Where the symbols take the objects:
j660: ψ>j356, β>j727, θ>j528, ζ>j99, ρ>j840, π>j41, γ>j830
j323: ψ>j820, β>j494, θ>j716, ζ>j894, ρ>j294, π>j835, γ>j937
j267: ψ>j967, β>j191, θ>j233, ζ>j937, ρ>j825, π>j522, γ>j894
j885: ψ>j556, β>j322, θ>j149, ζ>j113, ρ>j41, π>j840, γ>j237
j727: ψ>j669, β>j660, θ>j956, ζ>j829, ρ>j55, π>j754, γ>j959
j43: ψ>j697, β>j835, θ>j803, ζ>j290, ρ>j34, π>j494, γ>j472
j315: ψ>j766, β>j103, θ>j347, ζ>j999, ρ>j486, π>j414, γ>j581
j149: ψ>j664, β>j141, θ>j885, ζ>j949, ρ>j213, π>j735, γ>j961
j970: ψ>j937, β>j376, θ>j488, ζ>j967, ρ>j561, π>j259, γ>j820
j151: ψ>j920, β>j984, θ>j287, ζ>j824, ρ>j938, π>j565, γ>j643
j290: ψ>j322, β>j556, θ>j200, ζ>j43, ρ>j643, π>j745, γ>j938
j830: ψ>j825, β>j959, θ>j711, ζ>j561, ρ>j967, π>j379, γ>j660
j472: ψ>j615, β>j104, θ>j414, ζ>j938, ρ>j824, π>j347, γ>j43
j412: ψ>j321, β>j153, θ>j822, ζ>j213, ρ>j949, π>j693, γ>j673
j716: ψ>j648, β>j581, θ>j323, ζ>j864, ρ>j865, π>j66, γ>j103
j394: ψ>j938, β>j237, θ>j132, ζ>j615, ρ>j920, π>j842, γ>j322
j580: ψ>j803, β>j949, θ>j697, ζ>j141, ρ>j153, π>j387, γ>j264
j824: ψ>j826, β>j889, θ>j457, ζ>j151, ρ>j472, π>j610, γ>j34
j387: ψ>j581, β>j648, θ>j914, ζ>j954, ρ>j777, π>j580, γ>j766
j711: ψ>j65, β>j242, θ>j830, ζ>j849, ρ>j480, π>j44, γ>j528
j498: ψ>j822, β>j34, θ>j321, ζ>j701, ρ>j835, π>j294, γ>j889
j754: ψ>j643, β>j41, θ>j495, ζ>j67, ρ>j322, π>j727, γ>j920
j693: ψ>j865, β>j777, θ>j99, ζ>j528, ρ>j648, π>j412, γ>j849
j495: ψ>j20, β>j213, θ>j754, ζ>j153, ρ>j141, π>j956, γ>j292
j73: ψ>j954, β>j864, θ>j745, ζ>j581, ρ>j761, π>j200, γ>j999
j454: ψ>j961, β>j421, θ>j522, ζ>j475, ρ>j482, π>j233, γ>j664
j865: ψ>j693, β>j78, θ>j294, ζ>-, ρ>j716, π>j321, γ>j411
j914: ψ>j494, β>j820, θ>j387, ζ>j55, ρ>j829, π>j697, γ>j376
j701: ψ>j41, β>j643, θ>j386, ζ>j498, ρ>j556, π>j356, γ>j984
j920: ψ>j151, β>j379, θ>j292, ζ>j826, ρ>j394, π>j959, γ>j754
j141: ψ>j200, β>j149, θ>j322, ζ>j580, ρ>j495, π>j954, γ>j132
j486: ψ>j77, β>j411, θ>j610, ζ>j282, ρ>j315, π>j457, γ>j78
j643: ψ>j754, β>j701, θ>j20, ζ>j34, ρ>j290, π>j669, γ>j151
j735: ψ>j864, β>j954, θ>j840, ζ>j648, ρ>j528, π>j149, γ>j480
j414: ψ>j264, β>j475, θ>j472, ζ>j421, ρ>j457, π>j315, γ>j803
j264: ψ>j414, β>j785, θ>j615, ζ>j132, ρ>j218, π>j766, γ>j580
j44: ψ>j482, β>j292, θ>j379, ζ>j673, ρ>j961, π>j711, γ>j213
j648: ψ>j716, β>j387, θ>j820, ζ>j735, ρ>j693, π>j949, γ>j488
j697: ψ>j43, β>j113, θ>j580, ζ>j322, ρ>j67, π>j914, γ>j615
j347: ψ>j376, β>j937, θ>j315, ζ>j191, ρ>j610, π>j472, γ>j494
j494: ψ>j914, β>j323, θ>j581, ζ>j745, ρ>j923, π>j43, γ>j347
j259: ψ>j104, β>j615, θ>j785, ζ>j237, ρ>j698, π>j970, γ>j113
j956: ψ>j761, β>j528, θ>j727, ζ>j777, ρ>j954, π>j495, γ>j242
j842: ψ>j191, β>j967, θ>j478, ζ>j376, ρ>j959, π>j394, γ>j55
j191: ψ>j842, β>j267, θ>j999, ζ>j347, ρ>j565, π>j938, γ>j745
j698: ψ>j889, β>j826, θ>j673, ζ>j379, ρ>j259, π>j561, γ>j822
j218: ψ>j457, β>j673, θ>j826, ζ>j292, ρ>j264, π>j77, γ>j153
j820: ψ>j323, β>j914, θ>j648, ζ>j840, ρ>j99, π>j113, γ>j970
j803: ψ>j580, β>j66, θ>j43, ζ>j200, ρ>j790, π>j581, γ>j414
j999: ψ>j478, β>j233, θ>j191, ζ>j315, ρ>j282, π>j421, γ>j73
j889: ψ>j698, β>j824, θ>j929, ζ>j984, ρ>j104, π>j945, γ>j498
j610: ψ>j209, β>j945, θ>j486, ζ>j565, ρ>j347, π>j824, γ>j923
j937: ψ>j970, β>j347, θ>j103, ζ>j267, ρ>j945, π>j104, γ>j323
j475: ψ>j785, β>j414, θ>j104, ζ>j454, ρ>j929, π>j103, γ>j66
j294: ψ>j99, β>j923, θ>j865, ζ>j356, ρ>j323, π>j498, γ>j945
j766: ψ>j315, β>j488, θ>j376, ζ>j478, ρ>j77, π>j264, γ>j387
j386: ψ>j213, β>j20, θ>j701, ζ>j321, ρ>j664, π>-, γ>j482
j209: ψ>j610, β>j561, θ>j77, ζ>j959, ρ>j376, π>j826, γ>j829
j556: ψ>j885, β>j290, θ>j664, ζ>j835, ρ>j701, π>j894, γ>j522
j522: ψ>j237, β>j938, θ>j454, ζ>j104, ρ>j984, π>j267, γ>j556
j565: ψ>j959, β>j825, θ>j282, ζ>j610, ρ>j191, π>j151, γ>j669
j664: ψ>j149, β>j200, θ>j556, ζ>j66, ρ>j386, π>j864, γ>j454
j34: ψ>j67, β>j498, θ>j790, ζ>j643, ρ>j43, π>j923, γ>j824
j77: ψ>j486, β>j849, θ>j209, ζ>j242, ρ>j766, π>j218, γ>j777
j282: ψ>j242, β>j65, θ>j565, ζ>j486, ρ>j999, π>j287, γ>j761
j287: ψ>j292, β>j482, θ>j151, ζ>j457, ρ>j421, π>j282, γ>j20
j113: ψ>j835, β>j697, θ>j949, ζ>j885, ρ>j822, π>j820, γ>j259
j480: ψ>j233, β>j478, θ>j967, ζ>j488, ρ>j711, π>j961, γ>j735
j67: ψ>j34, β>j822, θ>j153, ζ>j754, ρ>j697, π>j829, γ>j826
j849: ψ>j411, β>j77, θ>j561, ζ>j711, ρ>j488, π>j673, γ>j693
j411: ψ>j849, β>j486, θ>j945, ζ>j65, ρ>j103, π>j929, γ>j865
j984: ψ>j379, β>j151, θ>j482, ζ>j889, ρ>j522, π>j825, γ>j701
j581: ψ>j387, β>j716, θ>j494, ζ>j73, ρ>j78, π>j803, γ>j315
j457: ψ>j218, β>j929, θ>j824, ζ>j287, ρ>j414, π>j486, γ>j790
j41: ψ>j701, β>j754, θ>j213, ζ>j822, ρ>j885, π>j660, γ>j379
j561: ψ>j945, β>j209, θ>j849, ζ>j830, ρ>j970, π>j698, γ>j99
j826: ψ>j824, β>j698, θ>j218, ζ>j920, ρ>j615, π>j209, γ>j67
j66: ψ>j949, β>j803, θ>j835, ζ>j664, ρ>j321, π>j716, γ>j475
j961: ψ>j454, β>j132, θ>j237, ζ>j785, ρ>j44, π>j480, γ>j149
j237: ψ>j522, β>j394, θ>j961, ζ>j259, ρ>j379, π>j967, γ>j885
j379: ψ>j984, β>j920, θ>j44, ζ>j698, ρ>j237, π>j830, γ>j41
j233: ψ>j480, β>j999, θ>j267, ζ>j103, ρ>j65, π>j454, γ>j864
j103: ψ>j488, β>j315, θ>j937, ζ>j233, ρ>j411, π>j475, γ>j716
j65: ψ>j711, β>j282, θ>j825, ζ>j411, ρ>j233, π>j482, γ>-
j200: ψ>j141, β>j664, θ>j290, ζ>j803, ρ>j20, π>j73, γ>j421
j745: ψ>j55, β>j894, θ>j73, ζ>j494, ρ>j669, π>j290, γ>j191
j669: ψ>j727, β>j356, θ>j761, ζ>j923, ρ>j745, π>j643, γ>j565
j835: ψ>j113, β>j43, θ>j66, ζ>j556, ρ>j498, π>j323, γ>j104
j825: ψ>j830, β>j565, θ>j65, ζ>j945, ρ>j267, π>j984, γ>j356
j104: ψ>j259, β>j472, θ>j475, ζ>j522, ρ>j889, π>j937, γ>j835
j376: ψ>j347, β>j970, θ>j766, ζ>j842, ρ>j209, π>j615, γ>j914
j938: ψ>j394, β>j522, θ>j421, ζ>j472, ρ>j151, π>j191, γ>j290
j528: ψ>-, β>j956, θ>j660, ζ>j693, ρ>j735, π>j213, γ>j711
j55: ψ>j745, β>j840, θ>j954, ζ>j914, ρ>j727, π>j322, γ>j842
j482: ψ>j44, β>j287, θ>j984, ζ>j929, ρ>j454, π>j65, γ>j386
j321: ψ>j412, β>j790, θ>j498, ζ>j386, ρ>j66, π>j865, γ>j929
j761: ψ>j956, β>-, θ>j669, ζ>j78, ρ>j73, π>j20, γ>j282
j292: ψ>j287, β>j44, θ>j920, ζ>j218, ρ>j132, π>j242, γ>j495
j829: ψ>j923, β>j99, θ>j777, ζ>j727, ρ>j914, π>j67, γ>j209
j954: ψ>j73, β>j735, θ>j55, ζ>j387, ρ>j956, π>j141, γ>j478
j421: ψ>j132, β>j454, θ>j938, ζ>j414, ρ>j287, π>j999, γ>j200
j929: ψ>j673, β>j457, θ>j889, ζ>j482, ρ>j475, π>j411, γ>j321
j777: ψ>j78, β>j693, θ>j829, ζ>j956, ρ>j387, π>j153, γ>j77
j967: ψ>j267, β>j842, θ>j480, ζ>j970, ρ>j830, π>j237, γ>j840
j488: ψ>j103, β>j766, θ>j970, ζ>j480, ρ>j849, π>j785, γ>j648
j356: ψ>j660, β>j669, θ>-, ζ>j294, ρ>j894, π>j701, γ>j825
j322: ψ>j290, β>j885, θ>j141, ζ>j697, ρ>j754, π>j55, γ>j394
j959: ψ>j565, β>j830, θ>j242, ζ>j209, ρ>j842, π>j920, γ>j727
j840: ψ>j894, β>j55, θ>j735, ζ>j820, ρ>j660, π>j885, γ>j967
j785: ψ>j475, β>j264, θ>j259, ζ>j961, ρ>j673, π>j488, γ>j949
j213: ψ>j386, β>j495, θ>j41, ζ>j412, ρ>j149, π>j528, γ>j44
j673: ψ>j929, β>j218, θ>j698, ζ>j44, ρ>j785, π>j849, γ>j412
j949: ψ>j66, β>j580, θ>j113, ζ>j149, ρ>j412, π>j648, γ>j785
j790: ψ>j153, β>j321, θ>j34, ζ>j20, ρ>j803, π>j78, γ>j457
j153: ψ>j790, β>j412, θ>j67, ζ>j495, ρ>j580, π>j777, γ>j218
j132: ψ>j421, β>j961, θ>j394, ζ>j264, ρ>j292, π>j478, γ>j141
j99: ψ>j294, β>j829, θ>j693, ζ>j660, ρ>j820, π>j822, γ>j561
j20: ψ>j495, β>j386, θ>j643, ζ>j790, ρ>j200, π>j761, γ>j287
j822: ψ>j498, β>j67, θ>j412, ζ>j41, ρ>j113, π>j99, γ>j698
j923: ψ>j829, β>j294, θ>j78, ζ>j669, ρ>j494, π>j34, γ>j610
j894: ψ>j840, β>j745, θ>j864, ζ>j323, ρ>j356, π>j556, γ>j267
j945: ψ>j561, β>j610, θ>j411, ζ>j825, ρ>j937, π>j889, γ>j294
j242: ψ>j282, β>j711, θ>j959, ζ>j77, ρ>j478, π>j292, γ>j956
j478: ψ>j999, β>j480, θ>j842, ζ>j766, ρ>j242, π>j132, γ>j954
j615: ψ>j472, β>j259, θ>j264, ζ>j394, ρ>j826, π>j376, γ>j697
j864: ψ>j735, β>j73, θ>j894, ζ>j716, ρ>-, π>j664, γ>j233
j78: ψ>j777, β>j865, θ>j923, ζ>j761, ρ>j581, π>j790, γ>j486

The rows follow the links: the fewer symbols apart two objects are, the more alike their rows tend to be.

Name the object of each row.
-35	-1	-1	25	-24	-28	-25	-15	14	-28	38	-7	-67	-46	-31	-1	49	-25	-2	-106	37	15	-36	-51	-49	34	-5	51	2	-18	-82	34	9	-46	-11	-14	17	8	65	17	27	58	-5	22	20: j864
9	37	-37	20	-88	40	-43	104	-3	-28	-47	15	-8	-19	-38	39	-74	19	43	-2	-22	1	-10	-22	7	35	24	48	-12	12	-19	-20	-25	53	64	1	-32	-26	12	47	-23	-77	21	-28	4: j498
30	27	3	16	-22	-22	-48	-46	26	-22	34	46	28	24	-44	10	-1	56	11	-78	35	7	-36	-71	62	27	48	-23	-19	-21	-42	-60	-23	40	72	11	34	11	-18	-24	57	9	16	17	6: j20
-82	-11	-53	24	-5	10	45	67	-10	-56	10	-9	-53	-28	-55	7	40	-69	22	7	58	24	-8	11	-11	-6	11	3	74	67	22	14	-77	-27	-50	3	-25	-7	31	69	-12	18	-19	36	-22: j475
35	5	19	8	40	64	-34	-6	-24	-39	51	22	-11	-15	-44	-43	74	-10	-9	2	60	-20	-27	-60	20	26	1	24	31	89	-56	-6	9	-1	40	-58	22	-70	14	44	19	-19	-13	-31	60: j65
-29	-14	13	-22	103	-33	48	-67	-14	5	45	7	9	46	1	-21	30	-17	-31	-13	-5	37	-3	21	15	-67	22	-65	23	-28	11	15	-1	-40	-52	-7	-7	16	-44	-56	38	79	-41	40	-20: j132
41	-21	-30	23	-11	-61	5	-12	4	5	-36	41	65	70	-32	-18	-78	71	-64	38	32	-15	-5	-23	24	-37	50	-52	-1	-40	-1	2	-25	31	41	42	-2	-5	-38	-56	-18	-33	18	57	-51: j153
-38	-19	-25	6	-68	-25	7	45	-8	37	-34	-31	-46	-27	43	6	-51	0	-7	23	-66	6	15	50	-82	-16	-40	39	-38	-42	-15	90	29	-35	-39	13	-27	9	54	18	-79	2	-12	-2	-23: j820
-60	-13	-24	20	6	-41	-1	6	-18	-19	48	30	-59	0	-18	-5	-6	13	-25	-32	-12	64	-36	-10	-55	-44	33	-23	-22	-47	-66	103	-5	-48	-21	-17	-33	1	17	-39	22	57	-64	42	-6: j149
47	29	38	-18	-34	9	-60	-53	36	3	10	3	36	5	10	14	15	39	17	-63	-21	-38	13	-35	31	78	-13	38	-48	-39	-42	-84	37	27	50	-7	46	17	-6	-31	37	-25	43	-42	40: j669
-7	-5	34	-29	-7	-63	-3	-65	12	51	24	-15	-2	7	74	1	-19	15	8	-54	-78	1	14	34	-38	4	-30	-5	-45	-90	-7	13	52	-27	-27	4	7	52	-12	-47	24	48	6	0	8: j55
15	-5	-21	-6	5	56	-9	74	-45	6	-39	32	18	7	13	-17	-58	2	16	124	-29	12	28	30	1	-38	11	6	11	38	40	36	4	29	25	-18	-47	-59	-37	28	-51	-62	-11	-26	13: j698
19	3	-41	31	-17	60	-13	67	-17	-61	-21	16	10	4	-63	-5	10	4	3	48	79	-13	-24	-43	44	-3	22	-3	52	98	6	-14	-61	20	33	-2	-15	-47	-4	58	-26	-51	-11	16	-6: j929
-38	-27	-10	-2	5	20	29	39	-42	35	-38	-54	-44	-29	53	-8	-11	-53	-1	59	-33	3	25	64	-70	-35	-47	25	10	36	52	66	31	-42	-76	-4	-22	7	28	36	-59	7	-23	-29	-7: j970
-61	-12	-11	6	78	5	23	-10	-46	-8	47	21	-60	0	0	-26	41	-34	-29	13	-5	64	-19	13	-20	-70	14	-28	35	13	-8	70	-7	-41	-38	-43	-55	-7	-22	6	7	72	-67	31	16: j961
-26	-6	-1	4	32	-84	30	-67	10	9	38	10	3	46	-4	3	4	28	-43	-52	-19	40	-16	3	-13	-39	40	-62	-12	-85	-22	37	-11	-20	-30	10	6	38	-20	-70	42	73	-30	67	-25: j141
-29	-34	19	-42	23	-24	53	-18	-7	61	-51	-51	27	-12	56	-2	-11	-39	-10	44	-44	-10	54	83	-25	-22	-52	0	3	-13	89	-4	25	-25	-81	29	7	37	-11	-4	-51	3	9	-11	-38: j376
-38	11	-8	-29	5	-53	11	-48	3	30	32	-5	-8	6	46	22	-42	12	14	-44	-88	34	5	50	-28	-30	14	-28	-46	-99	6	19	8	-8	-22	19	-20	39	-41	-43	35	46	-27	18	0: j322
38	-3	25	22	-2	-34	-38	-64	35	-11	22	20	44	18	-35	-13	29	53	-13	-65	41	-47	-27	-73	35	53	-1	-5	-21	-5	-80	-50	6	15	67	-8	57	7	4	-39	45	-9	34	5	7: j761
55	-2	-3	2	17	-40	-28	-58	14	10	30	65	44	66	-10	-20	-35	88	-41	-8	14	9	-16	-51	15	-36	30	-41	-32	-58	-50	4	15	16	60	15	9	-13	-59	-75	37	-1	-9	41	-5: j495
-47	7	17	-4	73	-11	34	-65	4	-21	32	-16	-13	9	-18	14	75	-39	24	-73	46	17	-19	19	48	17	17	-48	50	31	25	-52	-28	-13	-37	-3	0	34	-31	-9	76	65	-17	30	5: j421
41	40	22	-7	-41	52	-72	1	18	-9	28	6	-19	-29	19	5	2	34	31	-48	-18	9	-3	-51	-13	58	-4	66	-58	-3	-75	-14	29	19	76	-40	11	-36	36	15	20	-23	14	-47	61: j356
9	-13	-32	31	24	37	10	48	-59	-18	-37	54	19	22	-32	-41	-38	4	-38	105	38	4	2	-12	7	-57	20	-18	26	71	10	57	-43	6	22	-17	-28	-71	-21	25	-61	-44	-39	11	-13: j673
73	-9	0	-8	-44	-36	-8	5	26	46	-56	-9	76	24	31	-14	-66	59	-13	51	-29	-56	33	11	-5	8	-25	11	-47	-43	23	-8	40	37	36	46	33	1	-16	-51	-43	-48	61	-12	-16: j829
-63	13	-28	28	-21	3	-9	14	7	-49	67	16	-76	-19	-45	26	29	-21	9	-111	27	33	-59	-34	-31	-2	29	13	8	-15	-83	24	-42	-24	9	3	-10	16	24	11	50	48	-24	56	5: j664
-35	-23	-6	18	-42	-92	28	-9	43	17	-31	-25	2	-7	-32	23	31	-29	-11	-82	71	-42	-12	-7	8	49	-12	-8	36	-19	11	-34	-26	-20	-33	55	47	63	41	-10	-3	9	36	46	-72: j581
-52	30	-2	-30	16	76	-3	7	-25	-47	48	-20	-71	-33	13	18	53	-58	74	-51	-43	60	-12	30	-9	3	13	15	10	11	19	-13	-24	-17	-20	-30	-35	7	2	53	55	35	-51	-33	46: j522
67	-20	28	-30	28	15	21	-23	-2	49	-40	-12	81	31	44	-23	-31	22	-26	102	-29	-36	42	32	24	-3	-28	-18	-1	7	56	-33	41	18	-3	12	20	-22	-33	-25	-52	-46	34	-47	-2: j209
31	29	-9	-7	-30	48	-61	12	-18	-5	22	53	-27	3	27	10	-67	58	-9	18	-75	46	-15	-5	-29	-21	39	13	-76	-52	-63	50	21	9	65	-25	-49	-34	-28	-26	10	-17	-34	-24	43: j41
34	-33	-3	4	21	21	3	35	-33	4	-23	15	32	-3	-9	-52	-9	8	-68	116	50	-37	30	-16	-12	-40	-28	2	23	68	-11	62	6	-8	24	-34	7	-64	23	12	-90	-39	-2	-1	0: j849

Each walk starts at a row. The symbols on each line, taken left to right, move it on to the next object.
Each answer is a row, close to the row of the object it stands for.
start -37	3	16	-14	7	-3	33	7	8	21	-33	-64	17	-20	19	35	53	-61	45	-14	-2	-37	34	46	17	38	-43	6	33	21	74	-69	-23	4	-79	29	23	38	7	33	5	0	38	-28	-23
π ρ θ θ	31	27	-5	-4	1	56	8	31	13	8	-42	-16	56	16	-12	35	-15	0	52	24	-8	-22	20	22	70	38	21	-5	27	44	68	-105	-32	58	28	22	0	-7	-55	20	3	-58	20	-34	3
π ζ θ θ θ	38	3	51	7	71	20	-20	-83	7	-7	38	-2	55	15	-18	-10	81	1	-20	-24	64	-43	-9	-51	69	51	-4	-26	26	73	-17	-73	2	23	26	-24	42	-4	-14	-17	28	0	14	-33	37
start -32	9	44	-32	21	61	-7	-6	-20	-11	43	-44	-64	-62	30	16	78	-73	49	-56	-28	15	6	30	-30	23	-35	57	2	25	-12	-7	13	-34	-45	-44	-16	13	26	53	25	33	-17	-58	46
γ γ θ π ρ β	24	18	10	14	75	29	-8	-62	-5	-38	43	33	46	39	-41	-12	49	17	6	-17	54	6	-11	-45	86	26	44	-44	35	46	5	-88	-26	33	25	-21	8	-11	-57	0	69	5	-9	9	26
ρ θ ψ ζ ρ	35	0	-11	-18	31	24	23	8	-14	32	-51	2	69	35	32	14	-63	26	-11	89	-34	-9	29	39	36	-15	14	-32	1	3	89	-28	10	65	12	12	-12	-14	-63	-23	-22	-55	-5	-9	-8
start 16	37	10	-16	-2	100	-44	32	-27	-48	30	28	-4	-21	-5	11	22	-11	51	15	-22	21	-8	-13	32	5	17	14	-3	44	-21	-32	2	32	50	-51	-25	-39	-44	60	36	-33	-22	-58	73
π ζ θ θ θ	32	-19	5	25	2	41	-11	42	-18	-27	-12	7	11	-15	-58	-34	30	-30	-13	56	98	-41	-9	-47	23	28	-7	27	53	124	-5	-3	-16	2	8	-6	16	-62	38	51	-38	-60	31	-9	0
ζ ψ π γ θ π	38	14	10	-8	-36	30	-56	-9	-19	21	19	19	-14	-19	38	-32	-45	47	-30	19	-61	15	6	-28	-33	1	-19	47	-79	-38	-72	62	62	9	57	-30	-6	-35	12	-18	-13	-31	-4	-36	57
start -19	-64	11	-17	63	-54	80	-20	-10	52	-29	-31	24	21	9	-29	22	-33	-41	32	25	-24	17	48	-13	-30	-34	-43	53	9	58	5	-3	-36	-74	34	19	31	12	-23	-53	34	16	39	-61
β ρ ψ γ	32	-11	-21	45	-73	-10	-49	48	23	-29	-18	9	-8	-26	-50	-16	-3	22	-22	-6	74	-48	-21	-78	-10	53	-1	44	7	38	-60	-7	-20	17	54	8	19	-27	73	30	-49	-49	49	9	-21
θ ψ ρ γ θ	-31	-44	-6	19	27	-21	46	21	-25	6	-11	-28	-42	-19	-2	-31	26	-45	-56	68	32	-6	3	5	-57	-41	-32	0	54	44	9	71	4	-46	-64	-4	-18	-5	54	15	-73	26	-17	24	-27
start -33	8	-25	3	-69	-36	33	32	61	-9	-50	-37	-4	-7	-6	72	-33	-25	74	-52	-36	12	11	31	1	24	5	-1	6	-43	59	-69	-40	23	-23	69	-1	68	-3	19	32	-5	26	18	-42
ζ ρ γ γ ζ	46	18	-23	11	-69	2	-23	31	22	-13	-47	12	47	16	-10	40	-66	19	39	-22	-7	-15	6	-8	53	40	22	6	-18	-28	9	-92	-11	63	40	49	15	9	-27	4	30	-61	38	-19	-28
γ ζ ψ ρ ζ	-35	-18	-2	-25	42	-22	64	5	-13	31	-43	-41	15	35	49	25	-27	-19	10	46	-39	24	42	93	2	-53	-3	-40	14	-22	92	-20	-18	1	-74	45	-35	42	-56	-2	-24	23	-18	15	-29
start 27	5	13	-9	78	56	-27	0	-50	-21	39	64	2	42	-15	-41	6	23	-46	51	30	30	-23	-40	0	-72	39	-27	-1	31	-47	52	5	-9	50	-55	-31	-60	-30	3	-3	-2	-60	2	37
β ζ γ π π β	20	-23	-46	40	-42	-15	-22	58	-9	-1	-22	60	4	27	-46	-14	-84	50	-54	60	31	5	-13	-42	-16	-32	44	-10	-15	5	-44	69	-26	16	45	3	-20	-48	6	-7	-47	-54	-5	46	-29
β ζ γ γ π	59	-7	30	-14	18	-61	-30	-85	26	32	25	32	50	45	5	-37	-9	66	-72	6	9	-29	-17	-38	2	-16	-9	-19	-40	-51	-63	9	49	-9	42	-1	42	-11	-11	-77	0	6	21	18	4
start -40	-31	-3	13	4	-4	42	48	-3	-36	-23	-40	-49	-43	-48	-4	61	-66	1	-4	73	-14	-10	-2	-10	12	-29	23	62	82	-4	12	-28	-37	-45	10	6	10	65	75	-32	4	5	3	-10
ζ ρ ψ β	52	-15	36	-19	93	-2	-12	-100	-23	23	27	42	62	53	16	-70	41	32	-64	41	24	-18	13	-22	35	-11	-17	-35	-6	17	6	6	56	-2	5	-29	36	-21	-35	-57	6	7	5	-18	26
β γ π	13	8	-7	16	-10	14	-47	-4	-9	-14	41	85	-18	23	-31	-34	-40	65	-52	23	15	34	-42	-52	-17	-43	37	-13	-35	-29	-85	64	4	-8	75	-34	-28	-49	-22	-40	7	4	-33	30	19
start -41	46	5	-14	-24	-13	-7	-22	48	3	30	-40	-22	-10	13	48	9	7	68	-113	-55	20	-7	23	16	34	11	12	-22	-80	7	-63	-17	19	-1	18	20	63	-21	-18	91	43	-3	2	-5
β ψ ρ ψ	19	51	-6	11	-67	59	-72	30	-6	-35	34	36	-30	-28	-19	35	-9	29	45	-28	-37	33	-19	-50	15	49	40	33	-39	-17	-58	-10	3	41	74	-26	-23	-43	-14	36	42	-22	-5	-24	49
β ρ ρ π γ	46	39	53	-32	48	52	-33	-60	6	19	19	3	54	-6	26	-5	64	-8	32	-11	3	-37	15	-3	54	65	-25	3	-1	37	22	-83	47	28	33	-19	24	-16	-41	2	45	-11	34	-76	46
start -19	13	5	-7	-74	-62	26	7	48	20	-33	-55	-6	-35	9	52	-5	-39	43	-66	0	-36	15	23	-5	46	-32	33	-6	-37	38	-61	5	0	-33	52	35	57	44	7	9	4	44	-9	-38
π ζ β ψ	-55	21	-15	-15	-41	0	-27	11	-24	15	30	0	-67	-16	45	14	-26	-7	21	-29	-94	64	-13	26	-66	-37	13	28	-52	-73	-36	86	9	-24	-12	-13	-35	11	-20	0	16	31	-51	19	18
ρ γ ζ ψ	8	14	-20	-4	-27	90	-25	87	-26	-38	-49	3	-3	-20	-27	18	-15	-18	51	53	3	5	3	-2	38	20	26	33	25	67	31	-37	-41	37	36	-21	-39	-37	-10	78	0	-85	2	-50	22
